Read these off the row that follows.
1) What is the maximum?
2) What is the entry just left of the smallest entry?
3) What is the entry just right of -14.0?
[17.3, -19.0, 0.7, -10.5, -14.0, 2.3, 15.1, 6.8, 8.4, 3.1, 15.2, 19.7]
1) 19.7
2) 17.3
3) 2.3

B = (94, 54, 67, 47, 16, 66)
Find the entry just left of 67.
54
Find the entry just right of 16.
66

A =
[[  3.68 -10.94  -6.22  -1.76   4.53  -2.88   5.05  19.22   8.46 -10.87
   13.71   2.35 -21.63]
 [-15.29  -3.78   7.39  -5.39   8.68   7.48  -7.48  16.38   2.45   0.41
   13.35  21.85  14.52]
 [-10.46   6.31  12.99   7.00 -21.81   0.22   0.56   6.77 -17.84   4.70
   12.22  -6.67   2.46]
 [ 11.16  21.00   3.10  -7.45   0.93   4.20  10.89  -2.74  10.17   3.06
  -10.86 -13.35  20.84]
 [  4.06  -6.20 -12.26  10.30   7.19   7.00  15.03  -7.06 -18.87  11.82
   16.46   7.55  -4.82]]
Find the entry just right of 7.19.
A: 7.00
Find the fourth entry in reading order.
A: -1.76
The entry just right of the centre entry: 6.77
Find the entry just left of 0.41.
A: 2.45
Find the entry just right of -10.86.
A: -13.35
Find the entry just right of 2.35.
A: -21.63
Find the third entry in reading order.
A: -6.22
Find the entry just left of the smallest entry.
A: 7.00
Find the entry just left of the centre entry.
A: 0.22
The median entry is 3.68
The entry just right of the largest entry is 14.52
Find the smallest entry.
A: -21.81
The 2nd largest entry -> 21.00
The 3rd largest entry: 20.84
Find the second entry in reading order.
A: -10.94
Find the entry just right of -7.06.
A: -18.87
The entry just right of 4.06: -6.20
